Below is a small trained network, with its code and all its weights. Each question gives an input and a class and asks what happens when units are switched off, that is, made to give their printed mean instead of their output.

import numpy as np


def w(rows, s, z=0):
    codes = np.array(rows[::2]) - 128.0
    scale = np.full(codes.shape[1], s)
    scale[-1] = z or s
    return codes * scale


def f(y):
    return y / 2 * (1 + np.tanh(0.7978845608 * (y + 0.044715 * y**3)))


def log_softmax(a):
    a = a - a.max(-1, keepdims=True)
    return a - np.log(np.exp(a).sum(-1, keepdims=True))


def net(x, mask):
    res = np.array(x, float).reshape(1, 3) / 4 @ E
    y = f(res @ A[0][:, :-1].T + A[0][:, -1])
    res = res + np.where(mask, y, B[0][:, -1]) @ B[0][:, :-1]
    return log_softmax(res[-1] @ U[:, :-1].T + U[:, -1])


A, B = {}, {}
E = w([
[48,2,77,162,78],'x0',
[188,81,92,216,190],'x1',
[49,112,206,195,192],'x2',
],0.0094)
A[0] = w([
[79,144,167,152,203,63],'neuron 1',
[200,102,64,184,180,108],'neuron 2',
[92,200,193,123,193,74],'neuron 3',
[102,143,142,38,78,198],'neuron 4',
[203,162,141,98,183,73],'neuron 5',
[199,143,2,56,93,67],'neuron 6',
[140,119,129,79,89,242],'neuron 7',
[197,219,149,113,156,110],'neuron 8',
[83,80,130,38,122,254],'neuron 9',
[178,208,146,88,178,77],'neuron 10',
[144,30,40,214,33,232],'neuron 11',
[225,106,27,192,179,85],'neuron 12',
[104,87,80,163,83,44],'neuron 13',
[242,161,16,107,45,69],'neuron 14',
[67,65,2,110,106,57],'neuron 15',
[196,144,75,99,62,36],'neuron 16',
[253,90,84,65,70,93],'neuron 17',
[172,87,67,253,211,94],'neuron 18',
[117,184,90,103,177,99],'neuron 19',
[209,212,98,120,174,100],'neuron 20',
],0.009,0.0056)
B[0] = w([
[48,45,110,199,156,151],'neuron 1',
[117,223,155,24,47,171],'neuron 2',
[78,111,59,173,166,162],'neuron 3',
[116,235,94,60,156,199],'neuron 4',
[137,72,48,192,39,160],'neuron 5',
[60,114,156,174,219,190],'neuron 6',
[187,223,119,86,155,186],'neuron 7',
[156,123,12,159,115,185],'neuron 8',
[158,194,60,133,172,209],'neuron 9',
[119,131,37,184,88,174],'neuron 10',
[204,173,59,178,126,248],'neuron 11',
[78,214,158,3,118,181],'neuron 12',
[123,52,60,163,26,155],'neuron 13',
[40,98,179,211,229,198],'neuron 14',
[139,132,32,200,62,192],'neuron 15',
[45,69,130,175,165,159],'neuron 16',
[72,128,139,172,246,187],'neuron 17',
[40,248,103,84,174,196],'neuron 18',
[148,93,81,104,39,137],'neuron 19',
[165,98,23,142,31,181],'neuron 20',
],0.0072,0.012)
U = w([
[171,79,28,187,2,88],'0',
[46,84,180,196,209,221],'1',
[84,235,135,14,70,150],'2',
[220,195,153,99,128,204],'3',
[230,55,249,121,48,2],'4',
[201,45,210,99,57,2],'5',
[144,78,203,78,53,2],'6',
],0.0092,0.0056)

Each question gives the input, the list of numbers given to net, and the class t.
The units are the neurons (one row each of A and B). Each row of codes is followed by its name. A weight is (code - 128) times the scale printed after its matrix; where a second scale follows, it is the last column's (A, B and U).
mask holds one flag per neuron, in row order. A switched-off neuron (its flag False) gives its mean, the last column of its row in B, instead of its output. The means were averaged over made-up inputs and are rounded, as every weight is.
A unit's drop is (log p(t) with every unit on - log p(t) with that unit switched off) / (log p(t) with every unit on - log p(t) with every unit switched off).
The circuit of an input: a set's keep is (log p(t) with only the set's units on - log p(t) with every unit switched off) / (log p(t) with every unit on - log p(t) with every unit switched off). Starting from the 12 units with the biggest drops (on a tie, the unit counted first), units are removed one at a time, each time the one whose removal leaves the highest keep (on an exact tie, the one counted first), for as long as the keep stays at least 0.8.
circuit, biggest first: the units of the circuit, biggest drop first
most important unit: the unit with the biggest drop
k most important neurons: the k neurons with the biggest drops, biggest first
drop of u: that unit's drop, to one decimal
input [3,-1,-3], class 3: most important unit	neuron 20
input [-6,7,4], class 2: circuit, biggest first	[neuron 18; neuron 2]
input [-1,-8,-8], class 1: 2 most important neurons	[neuron 14; neuron 6]
input [-7,-6,-7], class 0: 2 most important neurons	[neuron 20; neuron 8]
input [-4,7,-8], class 1: 3 most important neurons	[neuron 14; neuron 17; neuron 6]
input [-3,7,-7], class 1: 4 most important neurons	[neuron 14; neuron 17; neuron 6; neuron 16]
input [4,5,-3], class 2: 2 most important neurons	[neuron 12; neuron 18]
input [5,7,5], class 2: 2 most important neurons	[neuron 18; neuron 2]
input [2,5,-4], class 2: 2 most important neurons	[neuron 12; neuron 2]
input [2,1,1], class 3: drop of neuron 5	0.2
input [-7,-6,-1], class 0: drop of neuron 10	0.1
input [-7,-6,8], class 1: drop of neuron 11	0.5
